Here is a tiny trained network, its code and every weight. The questions are about switching its units off for an input and a class, where a switched-off unit gives its printed mean instead of its output.

import numpy as np


def w(rows, s, z=0):
    codes = np.array(rows[::2]) - 128.0
    scale = np.full(codes.shape[1], s)
    scale[-1] = z or s
    return codes * scale


def f(y):
    return np.maximum(y, 0)


def log_softmax(a):
    a = a - a.max(-1, keepdims=True)
    return a - np.log(np.exp(a).sum(-1, keepdims=True))


def net(x, mask):
    res = np.array(x, float).reshape(1, 5) / 4 @ E
    y = f(res @ A[0][:, :-1].T + A[0][:, -1])
    res = res + np.where(mask, y, B[0][:, -1]) @ B[0][:, :-1]
    return log_softmax(res[-1] @ U[:, :-1].T + U[:, -1])


A, B = {}, {}
E = w([
[210,17,32,171],'x0',
[131,126,127,130],'x1',
[131,131,121,119],'x2',
[213,71,254,59],'x3',
[255,227,150,220],'x4',
],0.0066)
A[0] = w([
[83,53,143,68,184],'N1',
[72,52,127,97,72],'N2',
[143,99,109,122,78],'N3',
[196,77,81,173,92],'N4',
[176,52,74,165,51],'N5',
[94,157,87,169,150],'N6',
[45,202,186,140,69],'N7',
[74,208,174,82,57],'N8',
[171,67,68,130,74],'N9',
[86,128,142,82,136],'N10',
[78,88,108,56,55],'N11',
[199,84,230,79,61],'N12',
[176,172,152,189,56],'N13',
[68,211,185,106,46],'N14',
[40,210,14,211,11],'N15',
[218,199,148,189,39],'N16',
[151,127,152,123,85],'N17',
[147,119,195,113,88],'N18',
[197,158,151,116,131],'N19',
[167,78,212,76,63],'N20',
[159,56,91,165,59],'N21',
[82,85,111,69,65],'N22',
[185,96,188,69,58],'N23',
[100,167,154,115,53],'N24',
[181,68,54,150,80],'N25',
[74,76,128,97,69],'N26',
[69,74,116,68,54],'N27',
[94,64,132,93,90],'N28',
[134,2,59,156,120],'N29',
[225,180,143,179,61],'N30',
],0.0096,0.012)
B[0] = w([
[153,177,91,146,254],'N1',
[107,161,125,188,166],'N2',
[111,140,147,122,131],'N3',
[94,159,167,95,179],'N4',
[111,141,184,101,161],'N5',
[139,99,114,95,201],'N6',
[111,130,184,105,175],'N7',
[118,141,166,98,163],'N8',
[90,140,172,111,162],'N9',
[178,146,120,139,178],'N10',
[115,159,124,180,157],'N11',
[31,67,94,123,179],'N12',
[114,154,116,169,150],'N13',
[94,158,186,92,161],'N14',
[8,37,103,126,198],'N15',
[68,189,105,191,168],'N16',
[113,128,115,136,131],'N17',
[122,92,117,130,147],'N18',
[128,157,95,131,174],'N19',
[40,81,111,131,166],'N20',
[108,143,156,106,153],'N21',
[96,165,125,180,156],'N22',
[55,91,121,126,157],'N23',
[117,160,156,118,132],'N24',
[97,137,171,108,177],'N25',
[97,170,115,172,154],'N26',
[101,172,119,178,161],'N27',
[107,150,130,161,162],'N28',
[108,167,161,94,227],'N29',
[80,177,107,169,172],'N30',
],0.013,0.0084)
U = w([
[100,187,108,191,47],'0',
[99,156,228,67,63],'1',
[64,48,93,122,74],'2',
[130,140,115,112,254],'3',
[127,136,125,119,241],'4',
[251,108,79,83,170],'5',
[239,31,157,137,42],'6',
[244,28,129,133,20],'7',
],0.012,0.016)

Each question gives the input, the list of numbers given to net, and the class t.
The units are the neurons (one row each of A and B). Each row of codes is followed by its name. A weight is (code - 128) times the scale printed after its matrix; where a second scale follows, it is the last column's (A, B and U).
mask holds one flag per neuron, in row order. A switched-off neuron (its flag False) gives its mean, the last column of its row in B, instead of its output. The means were averaged over made-up inputs and are rounded, as every weight is.
A unit's drop is (log p(t) with every unit on - log p(t) with that unit switched off) / (log p(t) with every unit on - log p(t) with every unit switched off).
The circuit of an input: a set's keep is (log p(t) with only the set's units on - log p(t) with every unit switched off) / (log p(t) with every unit on - log p(t) with every unit switched off). Starting from the 12 units with the biggest drops (on a tie, the unit counted first), units are removed one at a time, each time the one whose removal leaves the highest keep (on an exact tie, the one counted first), for as long as the keep stays at least 0.8.
circuit, biggest first: the units of the circuit, biggest drop first
most important unit: the unit with the biggest drop
top k neurons: the k neurons with the biggest drops, biggest first
drop when u is switched off: that unit's drop, to one decimal
input [-1,-5,-5,-5,3], class 2: top 2 neurons => (N15, N1)
input [-2,8,-8,4,8], class 0: most important unit => N16
input [-3,-6,-6,6,0], class 2: circuit, biggest first => (N12, N20)
input [7,-3,-4,7,-1], class 1: circuit, biggest first => (N29, N4)
input [-2,2,5,-5,1], class 2: circuit, biggest first => (N15, N1)
input [2,5,-1,6,1], class 2: top 3 neurons => (N12, N20, N23)
input [-3,3,3,4,8], class 0: top 2 neurons => (N16, N30)
input [8,8,1,8,-7], class 1: top 3 neurons => (N29, N5, N9)
input [-3,2,-5,8,-7], class 2: top 3 neurons => (N12, N20, N23)
input [7,0,-5,7,6], class 1: top 2 neurons => (N4, N5)
input [-7,-8,1,3,8], class 0: drop when N16 is switched off => 0.7
input [-7,-6,1,-5,-8], class 0: drop when N1 is switched off => 0.1
input [-2,8,0,-8,7], class 2: drop when N14 is switched off => 0.0
input [-1,-6,-2,8,-6], class 2: circuit, biggest first => (N12)
